X = [211  63  69 138 202]
The entry just left of the smallest entry is 211
The entry just right of 138 is 202
The entry just left of 69: 63

B =  10.1   12.2   64.9   31.6   -2.7   18.9   -0.1    6.7   38.2    1.8   -7.2   26.2   54.3  -43.9   -4.4
The smallest entry: -43.9
The entry at the centre is 6.7
The entry just left of the smallest entry: 54.3
The entry just left of -7.2 -> 1.8
Read off the entry just right of -43.9.
A: -4.4

[[-0.8 -1.4  0.1  0.1  0.5 -0.7 -0.3 -1.8  0.0 -1.0  0.5]
 [-0.4  2.0 -0.4  0.2 -1.6 -1.5 -1.0 -0.1 -0.2 -1.3 -0.6]]
Which number is the last entry, reading row by row?
A: -0.6
Which number is the entry just left of -0.7?
A: 0.5
Which number is the top entry of the column that holds the smallest entry?
A: -1.8
The entry just right of -0.1 -> -0.2
Which number is the entry just left of -0.2?
A: -0.1
The last entry of the smallest entry's row -> 0.5
Which number is the entry in the top-left corner?
A: -0.8
Which number is the entry just left of the largest entry?
A: -0.4
Which number is the entry directly above the largest entry?
A: -1.4
Which number is the fourth entry in reading order?
A: 0.1
The entry just left of -0.3: -0.7
The bottom entry of the column that holds the largest entry -> 2.0
Which number is the entry just right of the largest entry?
A: -0.4
Which number is the smallest entry in the last row?
A: -1.6
The third entry in reading order -> 0.1
The entry just left of -0.6 is -1.3

arr =
[[  3.0 -25.2 -20.8 -19.0  -3.2]
 [ 20.1 -32.6 -18.1  48.2 -13.2]
 [-28.5  -3.7  -5.1  -5.8  34.1]
 [-24.8 -16.1  19.6   5.5 -23.5]
 [-33.7   3.2  12.6 -19.3  11.2]
 [-33.6 -16.9   3.2 -28.2  -6.1]
 [ 10.7 -64.0 -17.5  66.4 -16.5]
 [-25.8 -35.7  10.3   4.1  -7.8]]
Indices start at 0.
The entry in the top-left corner is 3.0
The bottom-right entry -> -7.8
The entry in row 2 and column 0? -28.5
The bottom entry of the column that holds the smallest entry -> -35.7
The entry just left of -16.1: -24.8
The entry directly above -16.1? -3.7
The top-right entry? -3.2
The entry directly below -23.5 -> 11.2
The entry directly above the smallest entry is -16.9
The entry just right of 19.6? 5.5
The entry at row 0, column 2 -> -20.8
The entry at row 1, column 0? 20.1
The bottom-left entry? -25.8
The maximum -> 66.4
The entry in row 0 and column 1: -25.2
The entry just right of the largest entry? -16.5
The entry just right of -18.1 -> 48.2
The entry at row 1, column 2: -18.1
The entry just left of -3.2? -19.0
The entry directly below -16.1? 3.2
The entry just left of 5.5 is 19.6
The entry just left of the largest entry? -17.5
The entry directly below -13.2 is 34.1
The entry in row 2 and column 2? -5.1
The entry just right of -35.7 -> 10.3
The entry directly above the largest entry? -28.2
The entry directly above -3.7? -32.6
The entry directly below -16.9: -64.0
The entry just left of -64.0? 10.7

Questions about the grid below.
1) What is the entry directly above 5469?
2) What is the entry in the bottom-right corner?
3) What is the entry just right of 6173?
4) What is the first entry in reading order?
5) What is the 3rd entry in reading order?
6) What is the entry directly above the smallest entry?
7) What is the entry directly below 6850?
8) What is the entry directly below 8787?
1985	8004	3141	7943	6053	7117	3161	7531
7452	8090	5883	5469	3239	4493	4825	1512
2172	8787	5405	8965	3304	7681	8141	3279
4651	6833	9011	5897	2571	3841	7909	1552
3434	3499	6078	4747	3604	5830	3330	2220
3180	5527	6296	3396	8356	6502	4465	7681
8751	7974	1913	4430	4819	4674	8326	2409
2986	7204	8501	6173	8388	3298	1733	6638
4514	8686	8698	3272	2720	6850	2570	6146
4855	6500	6399	4649	6454	1878	1472	3986
1) 7943
2) 3986
3) 8388
4) 1985
5) 3141
6) 2570
7) 1878
8) 6833

Questions about the table below.
1) What is the smallest entry in the last row?
2) What is the minimum?
3) What is the entry just left of -11.9?
4) What is the entry just right of -11.0?
5) What is the largest entry in the first row?
6) What is the entry just right of 2.6?
7) What is the entry directly above 12.7?
8) What is the first entry of the largest entry's row?
[[-17.1  22.9   4.7  28.6  18.0   2.5  25.7  14.8]
 [  2.8   2.2  -3.0  -2.2  -5.8 -14.8 -29.2  -1.2]
 [-14.2  -8.5  66.4  12.5 -18.4   6.3 -13.0  11.7]
 [ -0.3   5.2  47.3  -6.6   0.4  14.4  11.8   9.9]
 [ 25.4   8.1 -11.0  14.1 -13.7  -4.0 -15.6 -20.6]
 [ -5.3   6.6   7.6  -8.2 -15.8  25.2  29.3 -35.0]
 [ -1.5   5.9  11.9  15.9 -12.9  19.4   3.7   1.9]
 [ -2.5   8.4   4.6  21.0   4.4 -11.4 -10.1  26.8]
 [  2.0  17.1  35.9  15.0  20.7  20.9  11.5   6.4]
 [ -4.6  -1.0   2.6  10.3  -7.1   0.0  -1.1  19.9]
 [  0.4 -21.1 -12.1  26.7  10.2  12.7  -1.9  12.0]
 [-14.3   8.8  25.4 -22.8  -1.5   8.7   7.2 -21.8]
 [ 14.8   8.9  58.4   9.7  16.3 -30.3 -25.9  34.9]
 [ 51.0  -8.5 -31.5   4.1 -12.1 -11.9 -25.8 -11.6]
 [ -5.9  -5.9 -15.0  -7.2  -2.2  16.5  11.5 -32.4]
 [-12.2  12.8   6.2 -27.4  18.2 -21.5  16.2   0.7]]
1) -27.4
2) -35.0
3) -12.1
4) 14.1
5) 28.6
6) 10.3
7) 0.0
8) -14.2

x = [89  7 35 54 24 87]
The entry just left of 54 -> 35
The largest entry -> 89
The entry just right of the largest entry -> 7

[[-0.3, 1.9, -0.2, 0.8, -0.6, -0.9, -0.1, -1.0, 0.4, 0.4, 0.1, -0.9, 0.8], [0.3, 1.5, -0.7, 1.0, -1.6, -0.4, -0.3, -1.0, -0.5, 0.6, 1.3, -1.0, 0.9], [0.5, 1.2, -0.8, 1.5, -1.7, -0.3, -0.2, -0.8, 0.1, 1.1, -0.2, -1.1, -0.3], [0.1, 0.8, -1.3, 1.2, -0.6, 0.4, -0.2, -0.6, -1.1, 0.6, 1.1, -0.5, 0.4], [-1.1, 0.9, -1.2, 1.9, -2.1, -0.7, -0.5, -0.6, 0.5, -0.4, 0.0, -1.0, 0.0], [-0.6, 1.2, -0.7, 1.9, -1.6, -0.5, -0.9, -0.8, 0.1, -0.4, -0.1, -0.5, -0.2], [0.0, 0.7, -0.7, 1.3, -0.8, -0.4, 0.3, -1.2, -0.9, 0.2, 0.0, -0.4, 0.9], [0.1, 1.2, -0.7, 1.4, -1.2, 0.4, -0.7, -0.9, 0.5, 0.8, 1.5, -1.4, 0.3], [-0.3, 1.2, -0.9, 0.9, -1.5, 0.4, 0.0, -0.7, 0.1, 0.5, 0.4, -1.7, 0.4], [0.4, 0.8, -0.7, 1.8, -0.8, 0.4, -0.5, -0.6, -0.1, 0.4, 1.5, -1.1, -0.2], [-0.8, 1.1, -0.3, 0.6, -1.4, -1.0, -0.4, -1.5, -1.0, 0.4, 0.7, -1.4, 0.4], [0.0, 2.1, -1.1, 0.5, -1.6, 0.3, 0.4, -1.6, -0.9, 0.6, 0.5, -1.7, -0.4], [-0.7, 1.0, -0.5, 0.7, -1.7, -0.3, -0.9, -0.8, 0.0, -0.1, 0.0, -1.0, -0.4], [0.6, 1.7, -0.5, 1.1, -1.9, 0.1, -0.1, -0.9, 0.2, 1.2, 0.3, -1.2, -0.4], [0.1, 2.1, -1.0, 1.2, -1.7, -0.1, -0.8, -1.1, 0.3, 0.0, 0.7, -0.6, 0.0]]
The minimum -> -2.1
The entry just left of the centre entry: 0.4
The entry at the centre: -0.7
The 1st entry in reading order: -0.3
